Below are the code and all the weights of a small trained network. Each question names an input and a class and asks about switching units off, where a switched-off unit gives its printed mean instead of its output.

import numpy as np


def w(rows, s, z=0):
    codes = np.array(rows[::2]) - 128.0
    scale = np.full(codes.shape[1], s)
    scale[-1] = z or s
    return codes * scale


def f(y):
    return y / 2 * (1 + np.tanh(0.7978845608 * (y + 0.044715 * y**3)))


def log_softmax(a):
    a = a - a.max(-1, keepdims=True)
    return a - np.log(np.exp(a).sum(-1, keepdims=True))


def net(x, mask):
    res = np.array(x, float).reshape(1, 4) / 4 @ E
    y = f(res @ A[0][:, :-1].T + A[0][:, -1])
    res = res + np.where(mask, y, B[0][:, -1]) @ B[0][:, :-1]
    return log_softmax(res[-1] @ U[:, :-1].T + U[:, -1])


A, B = {}, {}
E = w([
[121,13,83,45,177,222,124,205],'x0',
[55,93,253,122,139,65,114,229],'x1',
[232,88,159,40,28,81,20,124],'x2',
[142,6,241,196,115,198,165,41],'x3',
],0.0064)
A[0] = w([
[74,102,176,135,135,83,100,183,104],'n1',
[172,105,140,64,75,125,91,134,31],'n2',
[111,202,92,95,127,114,107,185,4],'n3',
[96,176,77,84,129,89,110,159,24],'n4',
[201,105,140,101,82,60,62,112,55],'n5',
[78,104,179,140,127,89,91,191,22],'n6',
[161,168,59,107,133,188,121,71,65],'n7',
[153,151,75,116,129,183,117,68,11],'n8',
[126,163,184,198,79,80,143,43,72],'n9',
[196,151,66,148,141,171,126,100,148],'n10',
[104,110,205,153,135,124,112,164,92],'n11',
[128,49,217,151,97,189,154,54,47],'n12',
[139,254,147,175,85,28,141,83,48],'n13',
[73,133,98,183,177,141,172,129,112],'n14',
[90,114,196,103,156,87,124,185,72],'n15',
[94,150,107,151,203,155,175,126,144],'n16',
[78,153,108,184,180,161,162,152,35],'n17',
[173,147,57,140,121,151,125,62,152],'n18',
[194,144,64,123,116,185,131,90,36],'n19',
[99,174,70,104,134,84,91,176,78],'n20',
[80,174,115,163,189,150,182,133,98],'n21',
[71,148,162,95,143,78,98,180,127],'n22',
[132,63,82,45,187,183,125,160,78],'n23',
[95,134,205,94,151,85,146,197,80],'n24',
[127,194,75,64,149,100,124,168,137],'n25',
[234,114,135,85,61,114,75,137,127],'n26',
[138,76,96,70,180,185,135,173,29],'n27',
[105,64,98,79,149,190,121,160,30],'n28',
],0.0079,0.0042)
B[0] = w([
[141,148,116,173,88,89,188,73,193],'n1',
[58,177,158,60,126,136,86,67,180],'n2',
[139,107,106,151,163,187,82,17,169],'n3',
[155,102,99,134,171,197,103,5,168],'n4',
[59,204,174,66,106,178,89,107,208],'n5',
[107,140,104,166,85,109,159,39,169],'n6',
[132,128,127,172,81,88,186,62,190],'n7',
[106,122,114,173,95,76,152,2,159],'n8',
[79,58,72,108,202,87,46,168,209],'n9',
[137,120,128,171,70,88,174,130,205],'n10',
[157,132,110,166,119,109,162,71,176],'n11',
[218,95,70,162,227,236,70,48,253],'n12',
[64,59,57,83,188,59,60,214,240],'n13',
[102,191,167,66,122,169,128,127,218],'n14',
[128,128,118,173,75,102,162,74,188],'n15',
[108,180,191,94,76,145,107,147,226],'n16',
[85,182,170,82,100,172,98,60,195],'n17',
[141,130,130,165,79,74,169,128,216],'n18',
[116,113,127,163,86,91,166,56,180],'n19',
[179,101,99,158,184,229,99,64,193],'n20',
[77,218,188,50,96,183,93,129,222],'n21',
[158,120,126,184,133,109,183,89,198],'n22',
[64,84,81,97,136,55,96,191,228],'n23',
[127,113,124,176,67,91,173,73,197],'n24',
[215,108,122,180,181,208,110,89,218],'n25',
[94,208,209,74,76,187,117,133,250],'n26',
[75,73,100,110,146,81,90,139,194],'n27',
[55,48,82,102,157,56,76,127,189],'n28',
],0.008,0.0057)
U = w([
[91,182,201,72,93,170,116,133,100],'0',
[210,103,108,163,196,196,114,107,104],'1',
[77,81,83,110,165,56,99,175,105],'2',
[149,127,128,186,61,79,203,109,109],'3',
[206,141,165,133,121,138,172,250,249],'4',
],0.015)

Each question gives the input, the list of numbers given to net, and the class t.
The units are the neurons (one row each of A and B). Each row of codes is followed by its name. A weight is (code - 128) times the scale printed after its matrix; where a second scale follows, it is the last column's (A, B and U).
mask holds one flag per neuron, in row order. A switched-off neuron (its flag False) gives its mean, the last column of its row in B, instead of its output. The means were averaged over made-up inputs and are rounded, as every weight is.
A unit's drop is (log p(t) with every unit on - log p(t) with that unit switched off) / (log p(t) with every unit on - log p(t) with every unit switched off).
The circuit of an input: a set's keep is (log p(t) with only the set's units on - log p(t) with every unit switched off) / (log p(t) with every unit on - log p(t) with every unit switched off). Starting from the 12 units with the biggest drops (on a tie, the unit counted first), units are removed one at a time, each time the one whose removal leaves the highest keep (on an exact tie, the one counted first), for as long as the keep stays at least 0.8.
circuit, biggest first: the units of the circuit, biggest drop first
k most important neurons: the k neurons with the biggest drops, biggest first
drop when u is switched off: that unit's drop, to one decimal
input [-4,1,-5,-7], class 1: circuit, biggest first	n25
input [-8,4,-8,3], class 0: 2 most important neurons	n21, n14
input [-3,-6,3,-6], class 1: 3 most important neurons	n25, n20, n4
input [-5,-8,-5,-8], class 1: 2 most important neurons	n25, n20
input [-7,4,2,6], class 2: 2 most important neurons	n9, n13
input [0,2,-4,5], class 1: 4 most important neurons	n12, n26, n5, n2
input [4,-5,8,8], class 0: 4 most important neurons	n26, n5, n2, n25
input [8,7,-2,5], class 2: 2 most important neurons	n28, n23
input [-6,0,-5,4], class 2: 3 most important neurons	n9, n13, n26
input [-1,7,-8,-8], class 0: 4 most important neurons	n21, n16, n17, n12
input [-7,-6,8,8], class 0: 2 most important neurons	n26, n5
input [-5,4,-4,-4], class 2: 2 most important neurons	n13, n26
input [-2,-8,7,-5], class 3: 3 most important neurons	n7, n18, n10
input [-6,-3,-7,4], class 0: circuit, biggest first	n21
input [-4,5,3,4], class 3: drop when n24 is switched off	0.2
input [5,-6,2,4], class 3: drop when n10 is switched off	0.1
input [5,-6,3,-2], class 3: drop when n7 is switched off	0.2
